Each row has a hidden stage along a path, written after it and counted from one end. A new block has a new path.
[  20  225  125 -138    6  -39   -4  114   92  148 -101  -22  178 -273
  -90 -206 -135  112   53  -31  134 -103  -54 -215  -77 -105  -97  -76
   76   19 -119 -121  -31 -301  200 -207 -156  103 -138 -280   27 -275
  -95 -147 -156  -41   55   -1]
24
[ -77  -42  187  197  249 -262  160  391  -67  245  -85  143   57  -42
   94  113 -105  146   27 -167 -276  353   44 -204 -248 -230   68   18
   59   51 -124   56 -120   63   -5 -295 -247 -327 -304   75 -361 -160
  -69 -382 -268 -183 -157  -75]
14
[ -67  106   47  -55  -89   44  111   99  158  -29 -190 -110   24 -340
 -309  -68 -163  166 -100 -200  431   62 -191 -207   39  -66  -36 -120
  -49 -149 -295 -218  -99 -194  206 -260 -214   71 -227  -76  -11 -178
  -85 -288 -267  -90  138 -163]
28
[ -53  180  193  211 -222  271   16 -584  216 -130 -180 -320   96  -37
 -122   29   36 -249  103   32  231  -35   87  183  269  182 -113   74
 -128  -35  131 -115 -148  116 -167  -82  310  122  -55   73  312  412
  -40   24 -165 -157  250 -208]
0
[ -17   25   81   53  132  -51  152  -20  -74  -39   42  115  175  152
   80  185 -281 -178  359  228 -276   -2  245  -91  411  138   -5  195
 -131 -105  230   69 -221  351  105 -129  176  140 -172   97  200  191
  -60   50   75 -162  -11   74]
14
[ -34  143  224  200 -145  187   36 -473  161  -78 -127 -205  157   57
   66   80   24 -238  200   54   48  -34  149  127  213  122  -31  141
  -83  -26  136   -4 -170  202 -169  -60  304  112  -95   67  272  427
 -105    0 -128 -173  175 -179]
5
[-187  -50  195  177  169 -253  363  212 -407 -182  313   96 -146  229
   47  -35 -258  -31    6  191 -360  200  431  -50 -447   -2 -187 -165
 -140  103 -151  565  -93  501 -371   -4 -101 -338 -428   -8  205  275
   -3  177  -28  125 -250 -159]
17
[   5   75  236  -42  128 -164  154  330   71   98  -11  136  160 -147
   88   -8 -205  130  169 -182 -156   70 -123 -383 -225 -223  244    7
  132  -63 -320  119 -143  -40   81 -263 -124    5 -424  -28  -73 -117
 -255 -281 -273 -136  -27  -63]
11
[ -54    2   -9 -118  -21    3   98  161  -51  -78  -31  214  228   79
   28  142 -224  -16  374  179 -242 -170  241 -142  509   92  121  153
  -37 -215  128  128 -132  237  152  -21  -18  238 -117   78  204   -6
 -142   69  148 -157   36   88]
11
[-227  -56  218  160   89 -235  335  197 -420 -193  312  131 -114  296
  150  -14 -228  -18   31  186 -352  174  432 -115 -397  -15 -106 -125
 -165   67 -139  573 -106  489 -407   43 -113 -343 -461  -54  208  271
  -24  141    5  188 -234 -196]
12
[ -19  173  267  234  -80  166    8 -459  177  -14 -114 -198  205   48
  145   41   55 -280  214   57  -92  -25  160  135   89   62   18  116
    0   15  141   76 -202  163 -212  -77  340  112  -60   90  248  424
  -87   -5 -153 -192  197 -173]
7
[  49  133  210  -52  209 -199  129  294   78  155   -1   72  141 -224
   10  -76 -246  100  136 -118 -105   54  -85 -312 -261 -179   36  -52
  128   30 -246   21 -107 -118  186 -312 -109   28 -324 -112  -76 -165
 -198 -223 -267 -157  -62   12]
19
[ -41   56   11  -68 -163  117  111  -93    5 -139  -76  113  198   94
  -57  132 -153  -27  342  153  -49 -171  153  -69  599  168   65  231
 -152 -219  166   37  -99  277   37    4   54  201 -180   27  308  120
 -102   85   95  -80  107    9]
7
[  -3  307 -362    1  -59  -68 -159  -89  192 -121 -323 -220 -102 -133
 -158  -96  271  150 -396   80 -101 -181 -218  343   88  156   37   42
  210  -71   15  187 -142 -143 -284   47   45   66 -157  187  243  221
  -47  403   97   55  262 -173]
0
[ -68   80 -112 -194 -161  133   40   81   40  -83 -170   68  199 -162
 -242   -9 -168   55  246  143  135 -307  244    5  495  126 -135  -13
   -6 -199   71   -4    0   36  258  -10 -157  311  116  -19  237 -113
 -112  125  127 -179  115   80]
24
[ -26  -14  103  207  213 -264   90  303  -54  273 -139   96   40  -26
   50   82    4  190  -91  -96 -320  449   87  -52  -96  -77  -95   69
  -55  142  107 -115  -36    2    0 -197 -286 -325 -183  -62 -371 -348
  144 -276 -183  -92 -135  -72]
19
[  61 -204  263  -51 -198  133  213  215 -371 -247  150  -47   13  266
  -40  -97   61  114 -147  233 -283  280  361  143  -97   69   85  208
  -57  146 -114  109  153  277 -389  268 -162 -152 -357 -102  280 -179
 -136   26   85   18 -192 -202]
7
[-108  216  -80 -214 -121  135  -87  106  -41   83 -174   37  233 -234
 -236 -234  -96   39  171  214  142 -460  257    7  251  -55 -170 -138
  169 -129   65   61   15 -231  185  -67 -193  203  198 -106  197 -179
  -95   87  131 -122  119  138]
25
[ -11  122   71  114  -99  173  164 -405   50 -105 -112 -153  100   -2
 -184   80 -175 -194  201  165  249  -35  150  122  409  229 -280  160
 -223  -65  189 -119 -135  306   45 -132  207  122  -67    1  325  343
  -16   57  -50 -121  120  -65]
25
[ -38   79  211  -66  -79  -37  152  221  110   15  -99   66  113 -190
  -63  -20 -129  208  125 -252  130  -10 -145 -323 -132 -194  184    1
   72 -112 -379   46  -48  -50   29 -204 -208  -25 -419  -62  -28  -83
 -304 -295 -299 -115   10 -131]
6
[-174   -5 -205   61  276 -641  -68  265  -25 -111    1  -16 -208  196
  584  307 -136   65 -239   71 -230  117  246  -77 -185  194 -210 -123
  -67   78  -23  197 -287  155  114   23  -86  -24 -210  -74 -133  256
 -268  271  188   38 -262 -211]
16
[ -19 -105  110   77 -247  103   42   67 -136  -86 -120  -96  -28  120
 -150  -21  214  235 -297   33 -106  424  171  153  207  146  -27  165
 -233  100  132 -266  141   -2 -275  173 -282 -227 -216 -166  -15 -432
  190 -119   -7   84  -21 -250]
2
[-148  138 -409  -78  -85 -328 -133   42   -4 -222 -217 -162 -285   79
  116  129   64  222 -418  103  253 -171  -42  116  121  238 -206   28
  -45  -65  -59   54 -138    9  -71   81 -130  -76 -288  -61  111  317
 -310  351  238  166  -79 -218]
1
[  -1  299 -397   51   31  -53 -169 -106  244  -80 -345 -266  -58 -207
 -150 -107  256   83 -454  103 -127  -67 -141  414   82  182  -56  -58
  181  -53   90  124 -213 -180 -157   30   53  183   46  191  198  123
  126  368   88    9  344 -199]
27
[ -65  -60   -7  128 -142   96   12   69  -76    6 -213 -157  -38  -46
 -257  -54  166  204 -421   15   32  496  105  164  226  125 -139   30
 -247   54  171 -394   32 -151  -88   38 -320 -185  -37 -129 -128 -532
  374 -220  -46   70   94 -252]
28
[-258  -12 -111   47  -55 -438   13   54  205 -299  -50  -76 -179   17
  406  263 -115  133 -186 -159   81  136  291 -107  -99  317 -309 -327
 -288   -2 -128  132 -163  150  137  163 -229  166  -84 -243  -26  115
 -109  280   30  106  -63 -418]
23
[ -19  157   97  -71  -59   20  115   90  178   20 -154  -66   83 -342
 -255 -118 -159  158  -17 -185  310   20 -178 -220  -35  -79  -40 -105
  -12  -95 -269 -150  -71 -194  183 -249 -186   93 -229 -141   19 -196
  -83 -234 -284  -71  132 -125]
26
[ -18  178  223 -156  -20  -71  -42  191   13  147  -19   94  232 -101
  141 -164 -108  112  155  -15  -64 -129  -13 -358  -77 -189  142    0
  101  -19 -120   -6  -66 -274   85 -144 -135   52 -275 -281   13 -263
 -191 -209 -106    7    5   -9]
8
[-290   53    0   93 -156 -153  206  -66  -43 -376  102  -80 -194   19
  -37  -24 -149   87 -198  -12  123  132  272  -55 -152  233 -298 -356
 -371  -51 -152  290 -100  240 -195  138 -204  -26 -245 -211  262  134
  166  263  -36  299   56 -400]
26
[   6  192  256  322  218  -22  -24 -250  240   80  -63 -165  221  -26
  272   14   67 -318  129   28 -547  116  161  161 -221  -20  126  -45
  192   87  110  287 -321   84 -219 -130  381  161    4  255  121  351
   25   44 -201 -273  230 -164]
13
[ -79  177  -28 -157   64  -34  -79  228  -74  169  -97  136  254 -142
  -50 -145 -141    6  265  220 -152 -369  317  -52  161  -85 -123  -99
  208  -58  116  144  -27 -151  200 -110 -148  150  148  -63   81 -167
 -125   78  130 -181    3  200]
20
[ -89   67  -80 -150 -289  208   68  -74    5 -200 -151   53  139   -6
 -277   62 -120   52  253  140  193 -290  139  -16  680  175    3  150
 -136 -283  100  -39  -16  158   66   24  -55  212 -118   29  336   50
 -133   99  124  -91  135   21]
3
[-318  -17   34   42 -112 -407   40   88   75 -330  105   67 -111  186
  527  215 -111  123  -65 -117 -165  121  322 -274 -121  226  -59 -290
 -327  -58 -122  329 -183  204  -85  234 -205   88 -282 -268   61   97
  -58  242   50  258  -45 -431]
8
[  30  126  175  209   75   49  141 -357   95   -3  -66 -133  146   31
   25  118 -144 -269  263  133  -56   46  208  129  191  168 -216  148
 -105   47  206  -10 -186  321    5 -167  299  108  -51   64  222  392
  -44   55 -110 -227   63  -48]
21
[-106  202 -427  -35  -79 -232 -128   -3   76 -196 -275 -176 -236   -9
  -23   56  144  209 -422   87  120 -174 -123  220  128  218 -123   31
   47  -84  -29  127 -141  -21 -166   68  -76  -38 -242   67  163  298
 -191  396  187  130   60 -205]
0
[  20   44   -2   26  126  -60  125  -18  -23  -18  -32   88  161   85
    0  180 -243 -120  302  215 -222   -7  219   -9  469  190  -93  202
 -123  -82  264  -16 -165  301  173 -124  128  168  -98   73  169  115
  -36   96   83 -188   -5   96]
18
[ -71    6   78  110 -115  -42    3  150  -93  148 -197   48   37   51
  -48   -6  171  274 -171  -56 -104  315   51  -15  136  -33   -8  158
 -141   54  134 -206   69  -90 -182  -19 -341 -343 -238 -169 -213 -399
  147 -259  -88   77  -38 -154]
5
[  30  218  188 -103  136 -147  -10  184   54  217  -27   38  200 -214
   54 -180 -175   65  127   -4  -59  -69    8 -266 -173 -145  -73  -76
  113   74  -81  -52  -63 -275  203 -244 -110   68 -160 -274  -37 -260
 -113 -155 -157  -70  -27   51]
21
[-114  201  100 -201  -21    6 -170  199 -189  213  -35  146  309  -12
  147 -224  -83  -25  273  288 -148 -460  319 -174   69 -211   19  -39
  252  -40  100  170  -46 -266   70  -72 -115   61   40 -186  109 -153
 -225  -23  178  -67  -29  180]
9
[-137  -17  -32  176 -108   15    1   51  -45   96 -270 -108  -45  -75
 -214    2  120  213 -351  -51  141  445   79   82  234   78 -213   -1
 -268   22  188 -391   -6 -158  -19  -69 -356 -264  -32 -144 -238 -449
  351 -282  -92   68   69 -227]
28
[  64 -193  242   -2 -159   96  165  204 -382 -143   94  -45   16  283
   -6  -70  101  127 -178  234 -295  337  346  160  -54   56   45  258
  -70  182  -12   15  147  228 -375  229 -181 -237 -323 -124  172 -230
  -80  -36   89   26 -208 -179]
7
[  56 -181  131  -15 -186  183  215  124 -324 -231   30 -193  -73  103
 -279 -128   42  107 -310  238    7  332  338  294  -34  152 -186  118
 -113  164  -72  -88  161  207 -244  189 -208 -140 -171  -96  245 -213
  -10   28   65  -19 -137 -208]
26
[ -83   82 -154 -194 -227  213   48   12   64 -166 -186   26  174 -181
 -359  -27 -156   54  176  144  193 -268  188   25  627  188 -101  -22
  -90 -271   96  -62  -23   21  236   18 -139  360  107    2  309 -153
    6  132  134 -118  216   30]
26
[  29  242  123  294  303 -134  -89 -141  277   98  -88 -162  167  -78
  271  -31  129 -237  -23   34 -690  130   94  211 -292    2  135 -102
  259  112  124  334 -332  -26 -227 -103  332  180   20  262   81  247
  106  159 -157 -219  254 -160]
15
[ -48  226  243 -129  226 -163 -197  219 -161  324   85   68  295  -30
  317 -245 -178 -130  209  273 -272 -252  280 -283 -207 -248  -32 -110
  251  120   94   49 -144 -391  180 -213    6   53  -13 -281  -19 -214
 -178 -135   72  -88 -106  182]
14
[ -71  106 -132 -199 -142  139   37  120    5  -45 -183   83  204 -186
 -291  -65 -147   70  236  166  110 -358  240   29  450   75 -127  -21
   64 -197   63   53   16    9  217  -27 -181  265  127    6  234 -120
 -112  131  133 -179  113  112]
24
[ -34  270  117 -175  -64   63 -130    9   17  168 -101  -93  203 -253
  -92 -310 -105   27   23  113  246 -231   60 -175   -1 -106 -174 -138
   76   22   -3 -196  -35 -451  216 -171 -125  132   15 -365   89 -306
  -50 -136  -43    7   90   31]
26
[-127   82 -119 -217 -323  221   13   10    2 -181 -175   72  149  -78
 -333    2 -114  103  233  133  236 -377  167  -40  683  139   -4   56
  -87 -307   72  -38   25   35  114   36 -152  233  -43    3  308  -72
 -135  102  156  -88  146   51]
2
[  83 -174  239   -3 -115   55  157  231 -333 -109   96   -4   45  267
   34  -59   96  143 -167  203 -385  383  285  104  -33   63   92  270
  -87  175   17   -5  117  193 -335  209 -175 -202 -347 -142  136 -305
  -17  -50   70   51 -178 -175]
8
[-153   41   91   88  -95   72  165  102  120   -1 -234 -129  -23 -340
 -353  -27 -113  157 -119 -273  466  143  -95 -124  -87 -135  -82 -185
  -32 -135 -343 -137  -80  -98   94 -289 -281  -99 -175   46 -117  -88
  -85 -375 -356 -171  104 -223]
28
[-256  -44  -91   -8  -59 -486  -48  155   91 -287    0   20 -154  197
  605  311  -82  164 -164  -99  -69   92  247 -227  -59  246  -77 -172
 -244  -40 -125  185 -204  153   43  206 -203   93 -266 -236  -30  133
 -240  227  127  172 -129 -396]
8
[ -36   32   84  195  139 -187  125  254    3  262 -204   69   40 -128
  -77   34   25  222  -82 -161 -169  359   27  -18 -132 -107 -122   32
   -8  103    9  -69   -3   -7  -25 -218 -320 -317 -163  -32 -328 -284
  108 -267 -249 -108  -73  -93]
21
[-263   20   82  162  101 -421  197  112    0 -265  199   71 -139  102
  296  108 -212   45  -37  -65 -326  233  351 -176 -319  189 -197 -360
 -297   31 -112  449 -178  314 -142   95 -144  -11 -285 -165   92  134
  117  280  -61  206  -66 -339]
19
[ -30  171   75 -117  -77   37   39   91  148   24 -150  -94   92 -332
 -229 -159 -138  145  -61 -123  329  -26 -141 -212    1  -71  -52 -128
   -2  -86 -224 -196  -71 -291  207 -217 -186  128 -172 -187   31 -258
  -72 -221 -214  -47  138 -108]
27

Each row has a hidden stage along a path, written after it and counted from one end. A new block has a new path.
[   3 -126   14 -134   31   28   27   36 -259  147  124  170   29  -37
   16  -47  -26 -268 -342  171 -218   10 -493  -62   68 -101   71   43
  387  -20  238  -92  125 -208  -70  109  104   25   55  -83   42  158
 -175  233  -84  141    8  -49]
17
[  30   40    1 -222  128 -151  -23   19 -179  185  263   55 -126  -99
   19   34    7   63 -329   75 -253  299 -238   51  172  -92   32  -14
  145  184  226  -53  226 -204 -184  -17    6  233  -66  -40  -42  378
  133  268 -114  247 -131  197]
19
[ -63  -92 -260   64   85  201  174  271  -56  347 -102  167  232  317
   14  192 -136    7  120  -21  145 -106 -142   78 -126 -147 -177 -235
  127 -178 -561 -126  294   90  -17  185 -320   94   78 -336  296 -257
 -133   77  183  125 -247  102]
17
[ 172 -110 -143 -132  176   38    3  265   42 -171   22 -228  178 -318
   63 -262   62 -179 -150  328 -293  202 -120   -6  414 -135  252  -23
   87   79  255   96 -180   56 -167 -126  254   73   93 -140   76  349
  -26  -69   34 -153   65  181]
22
[ -51  -60 -136  218   26  270   29  168  -95  193 -239  148   63  318
  119  -84   -3 -135  302 -221  247 -212  -44  -13 -258  -94  -99  -65
 -195 -151 -544 -146  137   11  -93   50 -241  -66  -13    2  245 -344
  -98 -145  151   60  -28   37]
6
[ 159   37   93   56    6  -36  -91   28  -36 -401   66 -250 -151 -375
   51 -189   45  -89  -14   62  -49   83   32  -19   55  -23  141  227
  -55  111  288  302 -138   -7  -68 -168  286 -191  -98  227 -115  223
   54   20    6 -174  213 -361]
10
[  86  -16  -50   38    5  -89   -4  108   36   21  220   66  166 -235
   88 -216   17   45 -295  132   65 -185 -316 -219   12  -44   38  -70
  200    9   27 -137   22   12   13  -69   93   42   43 -159   12  354
  -11  312  -37 -131   15 -161]
18
[  67   20 -180  109  185  -82  314  306  -90  -17 -157  189 -126   77
   66 -112  -63   22 -138  293  100  112 -206  113  111 -115   82  -62
  296  161   24  253  186  -30 -229  283 -215  -55  180  -20  -11  228
 -140   86  -20  -26 -286   23]
20
[ 106   -9  -53   26  113 -159    2  200   46   32  207 -101  112 -247
  115 -235  -10  101 -143  175   11 -152 -232 -107   84   55   35 -109
   97   52   34  -38  -54   71  -64  -91  102   66   68 -139   26  398
   79  227   39 -168   12 -212]
23
[ -27 -193   23   91  -63  122  -80  112   19 -201  -75  -67  147   50
 -125  -23  -32  -58  252  128   52  -93  -85  -73  -32   22  -68   87
 -110  -87  -77  124 -216  146  114  142  208 -389   52   97   21 -271
  -95 -194  142 -117  230 -482]
5
[  79  -46  -70  -46   86 -175   19  149   32   38  245  -38  130 -226
   54 -175   -8   99 -224  223  -19 -112 -321 -137   99   74    9  -78
  165   72  114  -33  -20   39  -18   -8  109   43   80 -123  -12  390
   49  275    1 -124   -5 -275]
21
[  74  -96  176   95   19    4  -67  204  -36 -210   43 -229  150   43
  -75  191 -216  -85  332  133  -31  -54  -17   83  -45  -91  -51   51
    7 -190 -120  164 -106  196  120   38  223 -218   47   73  130 -248
 -107  -75  150  -35  204 -405]
11
[ -16  -18 -201  117   52  131  164   54 -149  -13 -235  234 -290   21
   85 -352  170  -98 -200   42   96  108 -153    7   16  -65   99  106
   33  236   87  172  114 -184 -261  199 -116 -207   -2  117 -125  149
  -56  -51  -54  -12 -125   30]
1
[ 151   24  -81    4   62  -70   16   93   46 -179  165 -222    4 -338
   70 -159   12   16 -130   93   -3    2  -70  -45   51  -13   54   61
   40   84  117  180   -1   72  -16 -113  165  -39  -40   -6  -35  317
   63  191    3 -158   60 -294]
14
[  45    2 -266   22  115   48  224  125  -54   24 -126  252 -143  -48
   66 -173  108   17 -298  117   97  165 -173    2   94  -97   87  -13
  202  217   52  130  203 -149 -221  146 -204   -2   14  -63  -51  248
  -47  119  -38  -16 -278  147]
18
[   0 -183   81  -54   57  -23  -93  248   24   31  136  -96  306   39
 -134  196 -161   81  151  256 -142   -5 -146   20  143  -44  -76 -141
   93 -144 -115  -54 -150  167   89   66  187  -57   99 -219  146 -118
  -20  -18  187   -9   86 -171]
23
[ 134 -129 -195  -94  117  227  -28  168  -80 -230 -128 -340   53 -261
  115 -437  135 -452   -2  164 -310  155  -79    5  295 -126  260  160
 -137   57  265  193 -193   27 -201 -113  304 -101   53   99   74  191
  -94 -255   -4 -122  240   38]
4
[  -9  -86  -75   65    2  287  -29   82  -65 -152 -241  -30  -57   87
  -67  115   21  -98  287 -101   42  171  176  113  -44  -98  -28  105
 -177  -25 -190  194   -1   -8  -74   22  -33 -202 -120   74   87 -364
  -25 -255  199   18   29  -55]
9
[  12   -4   12   -8  -53   16  -92   46 -143 -159  122 -198  -91 -280
   -8 -202   18  -53  -99  122 -158   45 -101   -2   90  -36   42  136
   13   81  249  204  -84   16  -76  -16  255 -190    7   36 -122  252
   50   68    7  -65  197 -368]
2
[  55 -110   40   43  -37   31  -15  -16 -100   14  101  217   68 -129
   79 -224   61 -211 -327   70   35 -212 -446 -242  -81  -50   85   69
  274  -35  123 -164   19 -160   21   -1  144  -85  -11  -17   12  150
 -159  239  -78  -58   88 -185]
15
[ -70  141  288  328 -126 -103  -17  -10 -170  -51   20  308 -309  193
  -67  293 -159  304  149 -164  388 -106   19   57 -414  -39 -208   66
   88   -7 -261  125  224  -91   20  148 -197 -258 -131  171 -107 -226
   40  205   91   99  -85 -436]
11
[ 100  225  227  383  107 -295  228  442 -148 -119  -42  218 -146  197
   74   88 -327  212   39  304  213    9  -75  196  -24 -362   62 -137
  379    4 -158  211  232   99 -181  235 -216  -53  248   28    5  203
 -159  179  -51   47 -229   69]
19
[ -24   -8 -232   67  198 -122  166  265   92  455   83  187  172  342
   69  108 -103  337   91  -36  285 -126 -170    4 -138   24 -250 -330
  -52    0 -596 -237  320  112  -33  166 -396  213   63 -210  210   -8
   93  191   93  129 -349   85]
20
[  81  158  -53  182   29   81  -34  -52 -110  -82 -123  159 -367 -138
  228 -398  237  -42 -122 -274  197   69   51  -83 -123  -85  143  151
 -223  237   -4   19  134 -253 -308 -193 -135   -8 -210  263  -93  239
  129   12  -81  -17  -41  184]
7
[ 143   40   16   70   83 -108  -43   82  -37 -179  123 -278  -85 -250
  154 -287   18  -92   56   10   23 -114 -101  -56  -48   79   55  134
 -137   71  117  163  -61   47  -69 -138  183  -96  -27  233  -19  268
   63   85  -18 -143  185 -434]
8
[ -78  -93  -47  121  -63  407  -38  111 -216  -54 -325  105  -45  182
  -33   60   -1 -253  261 -114   11   75   75  103  -86 -203    4   92
  -68 -124 -231   96   34  -72 -133   60  -79 -203  -54    9  145 -427
 -149 -269  192   82   58   49]
6
[  21  -47  -33 -167   83   -1   47   77 -266  150  144   47  -35  -76
   34   -3  -51 -198 -297  146 -260  124 -366   49  116 -125   60   25
  322   28  221    3  191 -172 -134   64   52  110   37  -98   46  236
  -93  240  -69  178  -49   23]
17
[-107 -126 -121  -26  -26  357   12  195 -145    6 -240  147   45   73
 -172  281  -38   -9   87   98 -120  281  100  185  153 -214  -18  -67
  172  -59 -149  141   30  -53 -143  110 -109  -82  -20 -335  109 -306
  -65 -162  294   73 -134  194]
23
[  71  103 -206   68   44  146   97  -18  -71  -37 -109  179 -273 -183
  130 -195  188    5 -272 -159  139  184   36   -5  -32 -130  103   78
   20  222   -3  105  235 -224 -248  -95 -185   43 -197   -2  -69  226
   77  130  -22  -12 -205  221]
14
[  56  -78  -32  186  -36  134  -91   87  158 -297 -142  -39   64  -48
  -39 -119   88   72  250  -41  229  -22  149 -112  -60  -18   -7   80
 -292   20 -197  108 -185  125   40  -44   95 -302  -89  139   -3 -191
   39 -222  142 -201  140 -237]
7
[  50  -21 -211  -30   76  119   45  201  138 -121  -20 -191  114  -62
 -122  232  -53  219  160   54   13  292  265  158  125 -150  -87  -77
 -111   33 -250  230   68  203    4    7  -41  -27  -70 -193   78  -97
  109  -66  195  -24 -123   23]
15
[  84 -214 -228 -188   66  304 -152  -33   16  -59  -31 -261  153 -241
   80 -295  231 -374   23 -105 -192   44  -91 -141  106   61  100  147
 -287    3   72  -53 -165  -56  -53 -238  256  -20 -157   48  135  -18
   30 -175   88  -92  240  -55]
8
[  96  -25  -36  197  233 -197  232  215  -63  -40 -173  173 -233  247
  145 -414   33  -84  -23  220  145   26 -291   13   37  -37  125   54
  -37  237   65  143   58  -44 -220  327  -58 -225  171  398  -80  203
 -127 -117 -200   14  -92  -10]
2
[  -6 -194   25   87    5   44  -49  192   24 -104  -22 -102  213  124
  -87  -67  -78  -64  249  191    9 -120 -156  -56   11  -15  -65   13
  -99 -104 -124   49 -190  203  109  179  214 -320  129   72   73 -200
 -112 -178   92  -74  212 -387]
3
[ 142   20   30  107   45 -105  -73   37   15 -201  121 -194  -66 -263
  146 -344   69  -60   10  -10   99 -167 -128 -149  -79  100   61  141
 -156   85  111   95 -104   25  -35 -152  199 -140  -52  250  -51  263
   69   88  -34 -189  205 -444]
8
[ 187 -271 -310 -208  227  210  -43   56  104 -128 -107 -304  169 -211
  154 -527  291 -488   -3   49 -226  100 -185 -161  256   79  235  159
 -343  113  198  -12 -242  -25 -118 -168  311  -31  -52  207  135  119
  -37 -303  -29 -151  226   69]
7
[ -84 -102 -198  154   90  166  102  223  -51  363 -138  160  131  406
   80  -69  -43  -21  195  -92  188 -183 -157   18 -177  -83 -160 -176
 -125 -110 -564 -201  192   77  -59  203 -242  -26   69 -117  228 -248
  -77  -77  112  124 -123   85]
1
[ -65  -93 -121   34   -8  386  -17  134 -191  -67 -300  -44  -54  140
  -60  100   -9 -218  302  -78  -74  194  145  184    2 -170  -14   93
 -130  -72 -188  203   36  -18 -148   67  -62 -177  -52    6  135 -383
  -88 -302  210   95   38   27]
6
[   2  -53  231  -14  -15  -67 -272   70  -46  -14  235 -208  128   43
  -66   87 -105   57  250  -23 -128    6  -29  -22  -18  -65 -102   18
 -254 -100 -112 -113 -101  124   76  -86  258  -72  -46  110   72  -96
  113  -51   49  121  270 -202]
5
[  58  -35  142  -83  -67   18 -296  -42  103  -29  306  -33  217 -183
  -78  121   36  162  -92 -102  -85  122   31 -158   47 -176  -25  -38
 -125  -50 -109 -277  -38   14  112 -276  229  107 -217 -144   50   33
  184  120   36   66  132  161]
15
[  96   22  -43  -37   -5  -69  -18   59   10 -158  217 -134   16 -354
  -10  -67    0   91 -222  133  -44   55  -98  -58   83  -43   28   44
  140   84  172  151   11   37    5  -78  169  -41  -41  -94  -85  329
   74  252    4 -116   43 -287]
16
[-108  -47 -142   25  -46  328  -26  132 -149  -49 -209  -61  -70   91
 -122  132  -16  -10  237  -40  -73  255  210  202   45 -179  -76   38
 -142   -8 -193  236   55   44 -131  104  -64 -183  -53  -90   48 -277
   18 -234  208   99   -7    5]
3
[  29  -10 -129  250  157   70  110  213  -22  272 -143   89   49  380
  212  -85  -61  -53  347 -243  364 -307  -97   -3 -347    5 -147 -120
 -231 -124 -640 -168  229   62  -70   48 -313   33   -5   95  289 -256
  -57  -30  107   58 -111  -40]
9
[  22  -15 -171  -15   60  227   30  148    0 -145 -140 -220  -44  -11
 -103  273  -52   69  291  -65  -11  316  329  253   40 -120  -87   33
 -163   11 -231  336   92  109  -62   -2  -66  -89 -136  -69   90 -257
   83 -160  248   30  -79  -46]
12
[  56  -28  -65  175  223 -156  283  264 -129    1 -178  124 -224  266
  105 -286  -50  -88    1  268   89   40 -282  117   42  -59   76   27
   79  184   43  233  111   -9 -209  397  -83 -231  210  282  -51  147
 -166  -80 -130   43 -129  -89]
1
[ -70  -97 -237  -41  -13  351   89  236  -93   22 -190   63  145   72
 -153  298  -87  -13   73  103  -83  251   93  186  127 -268  -56 -100
  183 -100 -245  160  138   56  -79  130 -150  -27   21 -383  163 -260
 -105  -79  253   76 -173  165]
18
[  96   87 -187  100   81  119  128   -6  -75 -129 -180  118 -345 -156
  138 -230  185  -51 -163 -134  163  178   48   31  -49  -62  118  146
  -34  246   50  230  179 -213 -257  -48 -156  -61 -180  149  -91  174
   51   41  -15  -50 -164   72]
12
[  -1   20  268   41  -62  -47 -302   96  -60  -28  250 -184  121   -8
  -53   70 -113  108  190  -31 -140   38   45   -9   10 -188  -63  -18
 -218 -110 -140 -143  -79  130   39 -145  253  -29  -52   18   58  -19
  139  -21   43  128  259  -37]
3
[ -60  -69 -178  -69   48  200   11  202    3  -10 -113  -23   39    0
 -175  288  -32  222  142   87  -72  345  221  206  184 -109  -86 -106
  -10   47 -183  203   31   63 -111   65 -109  -29  -56 -296   59 -167
  116 -123  291   31 -173  106]
23
